[128 = 0]

lhpb: [150 150 124 120 149 138 146 143 168 155 112 133 132 130 141 140 150 107
  98 136 108 114 153 153 109 102 139]
qcsq: [160 148 176 120 132 143 123 191 148 118  82 102 134 140 176 129 109  91
  69 132 127 135 150 157 120 119 132]
qcsq: [138  97 119 132 129  87 129 117 142 154 127 125  92 168  79 145 105 132
 140 150 150 127  99 118 159 129 118]
qcsq: [153 166 145 115 119 114  99 136 161 123 124 128 149 111 162  97 119 115
 133 120 141 106 153 147 121 147  95]
lhpb: [120 143  78 129 160 119 146 110 129 127 122 135 146 114 154 124 132 120
  77 137  93 117 130 132 113 136 113]
mhjf: [174  96  95 157 117 166 102 178  79 171 182 149 153  90 132 142 130 107
 160 102 142 104 151  89 158 205 104]
qcsq: [173 161 183 102 153 107 106 182 179  89 106 102 112 193 145 134  69  80
  66 151 126 124 123 144 147 135 108]
lhpb: [133 114 123 133 125  97 131 131 158 149 120 132 120 159 117 139 112 113
 115 150 121 115 115 131 141 136 117]
mlpc: [122  90 101 145 110 122 150 125 115 146 126 142 117 124 116 146 132 128
 141 135 109 126 117 125 134 129 132]
lhpb: [129 153  98 128 112 152 133 105 166  68 158 165 158 114 186 125 153  94
 158 152  95  91 158 120  94 149  99]
lhpb: [ 85 119 122 153 111 104 145 121 140 152  70 125 158 126 171 111 137 125
  75 138  99 143 124 150  97 114 141]
mhjf: [138 118 104 159 123 100 114 120 144 171 113 140 139 138 132 111 134 126
 133 128 143 140 127 117 119 133 120]
qcsq: [151 118 110 131 151 133 145 144 118 137  96 111 114 128 141 142 122 118
  83 142 135 138 133 134 128 117 127]
lhpb: [139 135 115 142 130 146 121 132  93 154 125 134 139  85 133 106 151 148
 145  87 134 151 144 129 111 115 142]
mhjf: [139  87 130 156  83 119  90 157  74 155 146 131 142  99 125 111 101 135
 170  97 157 129 121 104 163 193 101]
mhjf: [153 188 182  90  86 135 112 159 179 133 107 126 167  59 192  93 139 110
 139 106 120  73 193 200 107 134 100]
mhjf: [117 125 168 124 121 150 122 129 149 125 129 111 128 155 124 141 145 126
 138 150 174 128 137 118 126 118 145]
qcsq: [ 62  63  36 159 150 124 182  49  88 252 144 139 129  98  51 162 202 189
 133 139 147 122 111 103 132 109 168]
qcsq: [168 165 175 129 113 163  98 185 160 194 114 123 174  88 171 107 164 108
 127  97 159 107 194 159 107 133 135]
mhjf: [110 119 152 128 142 176 125 132 117 109 166 120 128 163 106 158 146 126
 137 142 157 134 124  88 136 132 158]
mlpc: [140 145 172 108 156 169 119 166 108 103 157 114 117 149 104 147 119 125
 118 109 128 141 125 117 144 122 156]
mlpc: [140 142 151 126 122  96 100 148 151 146 109 115 146 135 147 106 101 115
 100 127 143 117 132 141 138 155 102]
qcsq: [177 153 206 101 135 151  83 204 174 172 183 122 140 165  93 154 115  91
 136 119 159  78 151 126 174 172 127]
lhpb: [176  96 129 150  93 129 123 175 144 179 121 144 122 125 130 144 129  99
 159 127 135 112 147 134 140 143 120]
mlpc: [112 147  94 118 139 100 132  76 145 126 133 137 133 113 126 109 137 145
 134 135 125 113 126 133 117 126 107]
lhpb: [114 123  96 109 138  77 135  81  91  71 120 118  90 120 108 110  77 160
 127 129 115 143  84 131 147 128  94]
mhjf: [138 142 137 123  95  52 120  98 179 143  45 111 115 114 159  78 110 141
 128 141 159 133 134 181 108  96  92]
mlpc: [ 90 100 110 115 140 117 133  77 123  70 189 130 100 184  74 164 106 136
 154 176 142 109  81  76 167 160 112]
mlpc: [179 170 139 112 151 134 113 150 184 100 117 121 134 149 173 125 119  85
  99 154 144 108 160 137 115 133  99]
mhjf: [109 156  84 149 149 112 127 115 111 139 134 162 162 108 143  93 136 137
 105  82  51 152 116 129  98 124 139]
lhpb: [171 102 179 151  90 125 106 190 140 189 100 125 113 144 112 130 123 117
 160 106 158 150 137 139 140 114 149]
mhjf: [155 134 107 117 128  76 124  93 144 102  84 112  94 124 139 101  99 139
 133 147 163 137 122 145 126 112  84]
mhjf: [118  96  94 103 151  68 159  80 173 167 147 126  80 176  45 176 111 135
 124 187 141  77  92 128 177 133 105]
lhpb: [142 154 134 106 146 148 145 145 136  81 109 116 126 121 167 134 120 107
  86 139 104 123 144 150 114 114 123]
qcsq: [138 167 159 124 116 141 123 153 139  68  72 114 147 111 212  93 119 107
  91 121 109 153 153 160  85 104 125]
mlpc: [121 154 130 120 167 128 139 133 140 153 124 128 134 141 113 131 139 131
  83 115  97 137 124 141 118 101 156]
lhpb: [102  98  87 174  87 108 124 100 107 185 117 155 157  87 137  97 158 152
 168 103 124 143 128 121 107 135 131]
mhjf: [162 158 134 105 139 177 130 161 148 128 165 140 148 102 148 149 150  97
 130 125 114  80 172 138 127 148 121]
qcsq: [163  66  74 156 119  87 131 112 115 210 136 143  84 133  57 147 126 147
 184 131 167 129 107 106 164 134 114]
mlpc: [145 127 137 149 132 115 110 165 119 153 114 131 134 143 130 115 109 118
 107 102 112 155 118 125 130 132 137]
mhjf: [181  94  83 164 126 118 139 150 132 170  82 133 111 128 150 136 130 105
 117 142 141 145 141 128 118 118 117]
qcsq: [125 135 131 131  86 108 106 101 138 118 131 143 137  99 141  92 132 143
 191 114 143 122 137 135 118 136 104]
mlpc: [166  95 111 160 114 156 139 190  78 168 109 139 125  94 140 139 131 116
 126  91  98 153 139 133 127 126 148]
lhpb: [153 116 126 133 125 153 141 171 114 150 108 121 133 104 154 143 132 109
 101 125 121 121 151 144 128 133 131]
mlpc: [114 106 112 124 114 144 162 134  87 176 123 131 126  67 110 142 151 152
 133 102 101 116 137 157 133 115 149]
mlpc: [164 202 232  87 164 167 111 196 197 113 107  98 134 176 148 134 131  91
  72 125 135 131 163 164 110  82 166]
mlpc: [102 112 108 132 136 121 136  96 146 106 134 120 133 161 137 145 127 117
 108 181 152 111 118 101 133 151 109]
qcsq: [120 171 177 107  96  79  79 103 199 114 150 139 146 150 123  87 112 129
 179 127 148  97 128 139 132 149  94]
[ 92 130  98 122 104 113 139  70 103  54 113 128 129  87 167  98 121 151
 147 137 118 132 121 134 107 129  97] -> qcsq
[125 147 178 131 125 198 139 191 157 124 104 113 176 133 203 150 162  77
  65 147 117 116 177 144  95 125 161] -> lhpb
[106 154 124 105 177 156 153 122 120 148 134 112 142 113 120 144 154 139
  69 125 114 117 139 141 121 110 155] -> mlpc
[188 170 138 135 151 168  70 166  84  76 142 117 146 104 177  85 111 119
 136  84 170 165 155  97 118 156 105] -> mlpc
[ 60  82  80 166 123  79 136  81 126 212 134 139 158 143  96 130 143 150
 106 146 128 117  94 103 141 161 130] -> lhpb
[111 176 157 104 154 117  99  94 111  39 138 113 114 148 121  88  99 158
 136 106 136 173 100 115 119 106 128] -> lhpb
[125  90 124 159 120 121 107 146 111 198 149 131 142 143  96 138 129 130
 136 120 157 127 116  97 156 166 133] -> lhpb
[163 123  79 143 169  98 132  94 181 135 122 136  97 194 109 144 131 110
 122 178 159 137 116  98 122 109 113] -> mhjf
[ 91 185 160  87 136 118 122 101 174 112 163 137 153 128 117 114 137 136
 129 121  96  89 131 152 123 128 129] -> mhjf
[130  48  90 198 111 118 139 132  93 211  64 115 116 139 127 136 148 140
 117 143 186 184 118 101 120 109 152] -> mhjf
[173 117 160 134 126 121  93 174  97 133 125 113 101 143 102 119  87 131
 146  97 160 161 114 117 159 136 126] -> lhpb
[ 92 100  67 188 165 149 157 123  96 199 126 155 155 145 115 143 179 135
  84 111  81 177 111  93  95 102 193] -> mhjf
[177 160 116 141 142 104 116 128 193 106  94 143 120 167 166 106 124  94
 122 145 124 149 139 133  92  99 112] -> mhjf
[107 121  96 144 124 137 136  95 108 144 143 147 136 104 117 120 161 153
 161 112 123 139 128 115 111 116 143] -> qcsq
[106 165 150 135 126 176 124 141 117 134 120 131 178  87 175 102 173 133
 114  91 110 143 163 141  83 110 163] -> mhjf
[ 93 136 174  91 150 210 161 139  79 118 158 105 117 101  87 166 168 161
 128 104 125 133 138 136 131  85 197] -> mlpc
[122  94 104 141 115 111 130 104 108 129 156 148 102 140  81 138 122 146
 181 125 125 137  98 103 147 132 128] -> qcsq
[129 149 215 114 111 182 107 187 162  75 176 137 142 183 132 155 125  85
 148 129 105 116 135 114 134 140 158] -> mhjf

mm-dt: [112 132 107 122 129 110 143  60 143 126 113 150 110 129 104 148 133 141
 180 130 130 104 149  76 114 132 105]
mm-dt: [144 143 147 123 106 122 172 170  79 122 195 110  57 129  53 120 130  89
  66  99 128 111 113 149 124 175 140]
hc-hf: [119 126  89 211 133 118  66  41  86  92  68 192 210 110 236 133  87 189
 203 223 159 187 137  50 118 118 189]
lc-hs: [ 93 113 128 104 157 107 145  95 128 158  91 133 147 175 103 105 102 153
 114 105 122 130 149 165 151 115 155]
cn-hh: [164 129 122 113 136 125 167 129  73  92 173 137 123 124 104 155 131 101
 113 171 106 116 135 138 115 160 129]
lc-hs: [ 90 167 159 127 128  86 121 123 124 130 103 118  99  97 112  98 147 108
 120  88 140 121  66  95 117 113 144]
mm-dt: [141 102 109 151 108 160 117 134 120 150 113 112 155 151  91 100  97 178
  93 114 151 139 107 174 158 148 151]
hc-hf: [153 137 128 133 119 119 139 137  89  96 146 105 114 101 105 138 135 103
 105 144 130 114  97 142 108 160 120]
lc-hs: [151 147 145 138 154 122 127 205 123 108 146 131 181  98 183 129 155  90
 129 190  93 145 101 140 122  98 167]
cn-hh: [ 97 126 129 117 149 101 183 119 115 137 149 133  81 171 100 137 126 110
 126 115 122 108 187 150 125 145 139]
hc-hf: [205 108  91 143 115 155 154 137  50  76 149  94 167 108  70 146 121 137
  85 192 130 108  72 196 120 196 125]
hc-hf: [151 114 129 142 118 155 138 162  96 126 189 149 111 154 148 139 105 119
 103 147 123 155 185 140 137 149 149]
mm-dt: [ 71 171 152 139 146 105 124 123 111 124  84 133 118 104 150  99 169 133
 140  99 155 124  46  90 124  98 159]
mm-dt: [116 137 136  81 140 123 176 125 114 135 122 105 104 136  42 115 156 126
  95  82 124  84  73 159 136 138 114]
hc-hf: [181 134 125 107 104 104 151 154 142 116 144  64 118  84  19 129 142  87
  95 126 105  78  71 168 107 165  89]
hc-hf: [160 152 142 119 124 121 144 162  70  87 134  84 132  78  81 119 158  99
  75 136 129 104  18 163 113 155 128]
mm-dt: [121 117 105 134 130 107 171  81 114 129 161 161  88 166  97 155 103 125
 155 146 120 118 217 107 119 159 134]
cn-hh: [172 114 124 111 138 169 157 184  89 111 162 113 157 136 112 135 140 125
  82 154 112 123 101 195 142 146 133]
cn-hh: [ 91 126 124 105 176  88 149 100 137 132  61 107 167 143 119 118 139 136
 139 130 119 104 109 174 128 107 136]
lc-hs: [109 119 151 116 128 142 110 135 110 144 136 138 112 156 158 111 103 134
  89  91 139 161 152 142 148 120 141]
hc-hf: [131 156 140 166  88  94 104 126 130  98 156 110  54  75 146 148 135  76
 147 125 149 123 137  70  80 156  95]
cn-hh: [157 142 140 114 137 126 139 156  94 112 152 144 160 109 117 121 134 111
 106 161  99 138  88 124 133 121 161]
hc-hf: [113 145 140 154 141  99  89 119 128 139 103 179 190 117 182  97 101 139
 151 166 111 181 124  72 140  81 205]
mm-dt: [ 66 116 144 110 142 106 132  96 133 179  94 134 109 188 104  85  88 157
  96  58 142 143 161 155 160 114 162]
lc-hs: [144 117 133 126 100 171 104 146 148 135 165 138  99 131 157 142 125 129
 126 108 136 144 162 107 133 129  94]
cn-hh: [111 131 153 116 116 102 115 137 155 161 127 114 103 135 100  99 105 112
  98  79 123 136 139 134 136 119 135]
hc-hf: [125 119 129 143 118 135 134 131 115 124 176 148  79 153 162 152 110 111
 131 132 134 145 211 115 121 147 124]
lc-hs: [115 132 133 168 102 139 102 105  74 116 151 159  87 134 169 124  97 141
 116 120 167 168 152  86 127 152 153]
hc-hf: [124 139 141 111 146 103 136 130 115 128 119 133 151 123 116 113 126 116
 115 136 108 132 106 132 131 114 155]
cn-hh: [109 129 151 133  79 119 123 114 134 156 195 147   9 153 106 128  87 102
 107  58 146 145 220  76 125 158 113]
cn-hh: [122 169 165 121 133  84 143 151 108 140 170 180 120 114 108 100 123  89
 118 137  88 153 119  62 133 102 204]
lc-hs: [105 149 125 166  85 128  91  76 137 126 125 156  71 102 146 131 127 145
 171  99 171 137 128  24 112 135 111]
lc-hs: [142 137 123 110 155 107 150 155 162 124 107 105 176 105 106 132 163 109
 149 161  92  97  90 153 119 106 125]
mm-dt: [126 120 127 126 128 129 103 116 153 135 113 132 144 128 156 130 116 134
 142 130 125 141 148 120 129 112 118]
cn-hh: [ 84 149 154 130 129 125 112 119 129 154 126 175 109 140 157 100 124 141
 135  92 137 159 130  66 147  93 169]
mm-dt: [116 127 164 101 110 132 127 166 116 164 132  89  95 146  61  75 110 127
  34  40 140 132  83 186 158 137 141]
mm-dt: [109 144 149 126 139 102 203 163  57 126 196 133  52 165  74 121 127  86
  74 110 124 117 156 158 128 169 178]
cn-hh: [ 95 145 139 108 157  95 123  78 109 121  84 153 153 121 144 116 130 136
 143 130 123 135 100  97 127  99 150]
lc-hs: [140 110  94 159 139 145  98  95 141 113 103 162 192 128 203 153 116 162
 191 197 127 152 164  99 125 111 133]
[151 125 124 133 131 159 123 158 103 126 122 130 182 124 124 108 131 155
 102 146 127 142  70 154 151 122 161] -> hc-hf
[ 92 143 128 162 147  87 121  85  73 113  89 150 148 129 154 107 106 144
 133 151 147 152 111 110 124 128 191] -> lc-hs
[ 98 135 135 177  96 148 114 125 130 167 191 216  69 170 173 119  91 148
 156 110 146 185 226  26 150 120 187] -> lc-hs
[ 67 154 174  98 140  83 109  92 125 162 102 163 108 139 129  81 105 125
 108  65 125 158 121  78 146  85 172] -> cn-hh
[122 143 133 173 130 126 121 157  98 111 142 143 129 118 181 127 131 119
 135 161 140 152 127 112 120 129 170] -> mm-dt
[ 90 147 144 155 123 112  90 115 153 139 117 160 110 119 196 121 124 126
 166 117 142 158 155  59 122  96 144] -> hc-hf
[123 116 119 148 117 161 126 151 149 143 136 123 113 146 143 131 134 146
 135 114 147 128 148 140 137 132 119] -> cn-hh
[122 127 126 134 135 135 129 119 103 116 127 137 128 134 151 134 127 135
 129 137 138 135 131 127 127 132 134] -> hc-hf
[101 124 149 127 127 143  86 119 130 144 118 154 126 143 195 114 107 144
 121 100 143 171 152 105 144  99 138] -> lc-hs
[199 123  94 126 116 150 159 136 122  83 177 124 135  95 100 184 157 105
 159 197 102  92 130 119  99 164  80] -> mm-dt
[172  94 104 123 113 149 152 142 119 108 159  76 104 138  90 163 121 113
 100 138 131  97 162 205 113 185  70] -> cn-hh
[139 112 133 129 120 133  84 131 162 138 125 130 147 127 177 132 101 124
 133 134 119 158 172 126 130 110 114] -> mm-dt
[ 88 129 142 113 145 134 119 128 163 162 108 151 132 154 160 112 132 145
 143  96 127 142 146 112 149  85 140] -> hc-hf
[149 123 133 127 113 141 138 163 123 134 168 121 108 135 107 128 122 113
 100 122 121 130 142 146 133 144 129] -> cn-hh
[119 155 162 104 135 130 126 177 128 136 117 109 136 103 112  94 163 116
  92  92 123 123  38 139 140 100 142] -> hc-hf
[112 145 174  80 134 110 158 184 125 153 150  93  83 136  65  95 142  87
  54  57 113 111  93 177 141 124 134] -> lc-hs
[106 136 136 156 136 129  95 124 123 137 117 176 159 134 199 112 110 148
 149 147 132 176 143  82 142  93 181] -> hc-hf
[125 133  99 167 144 108 123  93 129 112  96 157 180 117 161 138 127 149
 191 195 125 134 132  91 116 117 160] -> lc-hs
[192 118 118 105 130 145 155 167 126  94 185 117 136 110 124 175 147  84
 129 183  88 108 152 152 108 147  88] -> mm-dt
[ 93 128 113 137 159 110 125  54  88 100  79 153 149 136 178 141 124 154
 164 156 148 135 135 108 117 124 137] -> hc-hf

hj-nf: [111 159 129  82 105 140 124 148 130 171 141 121 117 103 144  91 128 133
 135 173 181  50 125 110  63  84 167]
rh-jg: [ 96 116 164 160 144  86 173  92 161 113 106 150 108 150 141 184 169  77
 116  56  81 182 139 129  98 145 103]
nq-dz: [120 180 164  80 131 135 155 112 113 171 143 163 140 126 104 124 133 129
 138 162 156  99  98  96  86  71 158]
hj-nf: [150  98  90 130 155 157 108 151  92 122 117  86 128  95 140  65 125 130
 131 170 130  98 158 129  92  97 125]
hj-nf: [140 126 150  28 125 110 104  97 144 154 101 118  99  88 172 120 139 121
 131 130 137 134 117 131  61 153 120]
zj-pf: [157 172 180  23 128 106 174  97 103 176  60 159  79  85 146 131 132  82
 124 143 138 115 115 138  70 121 115]
rh-jg: [156 104 140  95 113 131  56 132  91 137 104 106 145  82 149  70 125 163
 138 159 167 122 138 124 127 128 152]
hj-nf: [ 96 138 171 135 148  91 157  96 150 129 128 135 118 135 145 161 159  93
 116  78 104 164 138 129  89 117 130]
zj-pf: [ 89 128 120 149 113 116 156 131 166 121 126 130 110 146 152 150 150 102
 116  84 111 120 136 131 117 149 123]
cr-bb: [148 141  79 119 142 134 137 118 132  99 169 115 104 156 103 131  90 137
 114 158 116 106 123 147 149 130 137]
zj-pf: [127  82 125 201 140 146  83 186 114 137 141  84 153  92 126  86 132 137
 153 154 158 113 165 114 101  82 133]
nq-dz: [116 114 131 127 120 133 150 142 109 141  65 127 115  98 167  96 162  95
 123 115 125 103 154 124  85 123 115]
cr-bb: [106  94 108 169  79 133  67 180 130 127 104  96 143 104 187  98 124 167
 129 135 175  88 168 143 123 141 140]
nq-dz: [111 165 118 106 100 130 167 122 129 135  96 173 122 153 153 168 108 146
 114 148 142  92 121 145 104 128 115]
rh-jg: [152 132 159  41  92 104 108  81 102 135  68 150 101 102 152  90 149 121
 118 123 142 119 115 122 132 167 158]
nq-dz: [147 120 190 126 132 111  60 153 127 167 162  87 144  71 111 100 128 131
 156 126 170 160 128 117 148 112 157]
cr-bb: [137 165 140  50 111  85 160  23 103  97  91 198  87 173 134 149 122 138
  93 159 129  98 111 131  79 124 174]
rh-jg: [155  84 103 104 145 117 107  72 101  81  76 141 119 139 159 132 121 156
 115 158 108 145 145 143  71 142 106]
rh-jg: [114 121 153 139 127 136 118 156 122 155 115 114 150  96 142 104 154 117
 140 106 136 138 136 115 128 119 125]
zj-pf: [ 76 112 149 196 111 103 154 151 219 143 153 149 115 157 129 229 136 107
 149  92 132 144 126 121  71 139  87]
hj-nf: [141 129 150 119 174  86 101  69  84  79 121  93 134 124 160 105 131 132
  86  87  88 196 164 172 166 130 157]
zj-pf: [139 114  57 128 116 157 120 110  87  75 126 122 128 156 121  53 133 147
 104 150 111  77 134 117 174 137 172]
hj-nf: [111 130 128  64  82  82  89  86 193 123 157 124  74 139 161 147 124 139
 120 130 161  91 116 130  72 167 173]
hj-nf: [120  94 126 178 128  84 104  99 145  80 138 118 106 153 139 151 124 133
 113 116 123 140 159 145 109 136 148]
nq-dz: [120 172 118 115  93 118 160 134 155 134 111 171 114 162 149 217  74 157
 116 143 146 113 115 175 136 157  92]
cr-bb: [ 97 122 150 112 104 134 116 128 167 159 132 156 152 131 136 154 151 146
 154 125 150 129 100  90  78 132 119]
cr-bb: [107  98 116 152 106 122 106 124 132 103  95 132 142 138 170 132 141 150
 118 105 124 137 146 136 128 158 120]
zj-pf: [102 132 133 118  74  84  81 129 201 136 167 125  93 142 163 188  89 168
 132 156 195  84 130 148  62 142 154]
cr-bb: [139  99 113 155 169 159 124 151 124 120 138  99 163 118 112 116 143 118
 139  91  79 192 125 124 183 149  82]
rh-jg: [131  84 102 143 113 133  81 117 128  95 121 126 146 140 141 115 131 167
 130 135 129 135 133 120 134 155 131]
rh-jg: [107 188 165  83  80  90 152 101 147 157 114 188 102 150 148 193  98 151
 119 165 186  77 113 142  67 108 154]
nq-dz: [102 165 154 117 162 142 160 125 112 157 151 130 155 121 119 109 154 113
 130 126 123 126 122 102  94  64 146]
hj-nf: [148 113  98 169 142 134 106 132 120  91 149 120 149 155 112 153  89 167
 124 141 115 159 134 155 182 142 110]
rh-jg: [ 96 174 152  79 105 143 138 151 155 194 148 148 140 114 139 143 126 143
 150 164 182  77 101 102  53  86 137]
cr-bb: [102 165  84 194 120 170 196 192 150 140 161 149 141 170  94 176  97 127
 133 141 126  89 117 134 165 109  94]
cr-bb: [ 86  97 147 233 116 137 128 212 174 158 133 110 155 112 135 165 146 109
 157  82 138 150 149 122 133 130  82]
nq-dz: [106 164 177  93 129 123 180 121 150 172 105 168 131 124 132 177 151  97
 136  93 117 156 100 117 103 131  93]
zj-pf: [102 122 107 207 139 164 112 206 141 140 177  85 175 121 122 120 120 144
 143 117 135 132 144 130 170 106 114]
cr-bb: [150 131 135 139 126  82 131 106 115  95 117 110  77 128 130 123 114  97
  97 105 116 132 156 169 173 150 155]
nq-dz: [135  90 162 121 126 119  97 114 137 135 118 128 136 107 117 111 167 114
 149  99 121 168 115  93 128 152 128]
rh-jg: [109 188 108 199 128 149 212 189 130 142 139 157 135 167 105 204  75 126
 120 142 131 102 133 169 169  96  86]
zj-pf: [159  94 138 144 157 139 136 113  80 114  75 145 146 117 113 112 147 117
 135 129  98 168 135 116 131 123  97]
rh-jg: [140 154 183   4  75 102 111  85 152 178  92 179 102 106 144 151 133 137
 144 143 173 117  77 108  81 166 137]
cr-bb: [136 131 162 115 142 134 114 153 121 169 137 107 136  83 119 101 139 112
 149 135 149 131 127 112 108  98 132]
nq-dz: [ 95 159 107 125  90 135 164 105 159 124 117 218 148 203 137 233  91 193
 128 173 150  99  95 130  76 128  97]
cr-bb: [159 111 135  79  98 149  87 120 127 154 128 164 142 120  91 117 121 167
 167 191 173 106  81  79 102 130 135]
zj-pf: [138  72 117 220 142 153  75 182 102 113 114 101 189 112 135 125 113 172
 147 132 132 174 160 142 169 127  87]
hj-nf: [130 143 138 108 129 112 104 111  90 120 121 107 127 111 154  82 127 139
 106 137 144 110 152 143 128 104 176]
zj-pf: [116 108 138 145 125 111  87 139 129 121 107 101 143 109 184 136 123 153
 120 110 138 154 161 161 120 141 117]
nq-dz: [125 135 120 131 162 137 132 110 112 112 165 112 143 138 107  96 141 124
 120 123 104 137 127 113 142 100 155]
hj-nf: [134 121  92 124 139 143 116 134 131 112 143 107 131 134 137 123 111 146
 123 139 118 126 132 142 135 137 117]
zj-pf: [131 106 149 150 143 118  94 132 118 121 100 119 163 114 164 159 116 160
 129 113 124 192 148 159 132 140  88]
cr-bb: [104 107  81 158 162 141 101 158 158 108 179  55 138 124 163 116 122 138
 120 111 107 138 159 152 115 125 116]
rh-jg: [ 98 182 112 133 112 144 198 145 140 146 128 169 124 163 127 175 109 127
 119 144 136  81 116 136 111 104 114]
nq-dz: [156 103 107 165 168 105 122 118 129  75 144  78 103 134 122 134 114 101
 104  79  70 191 156 177 205 171 109]
nq-dz: [ 74 118 106 174 102 155 134 189 164 150 110 129 160 130 181 162 132 150
 139 118 145 108 144 133  88 130  82]
hj-nf: [142 124 105  73 115 105  69  96 123  97 117 102 116 124 188 122  94 180
 102 144 141 128 145 176 126 164 143]
zj-pf: [ 86 135 138 128  76  82 153 113 217 131 129 164  77 166 154 222 126 113
 124  97 141 111 117 139  79 176 115]
hj-nf: [152  81 169 132 168  81 106  76  85  92  63 108 114  96 166 106 159  99
 108  89  91 197 175 151 103 135 122]
rh-jg: [156 110 193 131 133  49  98  76 147 107 130 127  86 125 116 175 121 106
 122  91 123 198 135 154 146 164 141]
[166 107 132 148 160 100 111 124 121 108 150  84  88 109 105 115 110  99
 124 132 119 145 154 152 138 122 139] -> cr-bb
[104 143 145  89 130  96 148  84 144 120 109 134 104 135 170 144 151 107
 103  88 106 141 134 141  93 145 134] -> zj-pf
[123 160 163  47 160  93 180  60 123 140 106 142  77 118 147 125 159  73
 108 124 108 117 129 123  25  94 146] -> rh-jg
[107 148  42 117 104 222 163 184 109 147 109 155 176 148 141 105 113 177
 137 188 140  47 107 109 117 111  91] -> rh-jg
[168 139 120  39 139 125 133  83 120 127 126 132  91 121 112 109 122 114
 124 151 115 122 101 124 117 146 135] -> rh-jg
[129 108 109 117 127 145 153 116 129 124 108 146 115 134 115 109 158 103
 135 130 108 110 116  95  99 134 119] -> nq-dz
[123 192 119  95 136 129 224 113 137 137 139 153  83 156  96 146 130  67
 106 107  92 102 103 133 154 128 129] -> rh-jg
[108 158  85 162 124 136 181 134 125  97 125 141 122 173 135 153 109 126
  96 111  99 110 139 161 176 138 118] -> cr-bb
[ 99 130 116 156 132 134 176 112 166 114 137 174 141 183 110 198 137 126
 130 102  91 156 103 115 125 146  89] -> cr-bb
[138  83 132 226 150 120 131 138 110  96  99 141 148 144 116 170 117 135
 133 126 110 174 159 144 134 119  85] -> hj-nf
[114 133 104 109 148 134 112 116  96 104  97 105 157 124 202 114 119 168
  97 125 113 142 161 170 113 123 117] -> zj-pf
[117 127 149 148 133  98 139 112 176 123 164 136 111 152 105 184 129 109
 132  96 113 164 115 128 131 146 121] -> rh-jg
[114  93  61 175 126 139  87 164 173  91 179  70 127 144 150 132 104 154
 122 118 119 124 150 156 154 163 117] -> cr-bb
[ 77 145  89 165 136 183 197 173 135 147 114 149 163 149 145 143 147 122
 131 125 108  97 130 113  91  95  81] -> rh-jg
[121 126 104 145 154 118 150 102 163  96 187 117 104 167  92 143 133 102
 119 106  88 139 119 121 139 134 140] -> rh-jg
[109 154 175 110 141  89 164  93 168 146 154 149  97 140 113 178 142  89
 129 107 123 143 113 117  74 110 137] -> cr-bb
[103 115  85 227 158 159 134 181 145 110 192  96 162 155 104 141 112 141
 135 130 114 130 147 130 148  94 113] -> rh-jg
[138 112 126 190 130 109  98 139 135 104 145 129 139 150 122 186  76 173
 131 156 149 148 147 163 135 122 113] -> rh-jg
[140 127 121 119 107 110 118  99 122 102 108 153 119 152 136 153 105 156
 115 142 134 127 127 148 141 152 132] -> nq-dz
[111 122 166 115 102  81 104 122 158 137 107 113  98 104 179 145 139 113
 119  89 146 138 148 151 104 158 136] -> zj-pf
[154 115 107 103 169 128 114  98 138  99 177  92 117 134  98 109 131 113
 123 105  80 173 113 128 171 155 131] -> hj-nf
[151 159 117  81 131 119 125 114 112 127 151 108  95 120 121  98 102 127
 113 162 144  89 129 145 129 111 169] -> cr-bb
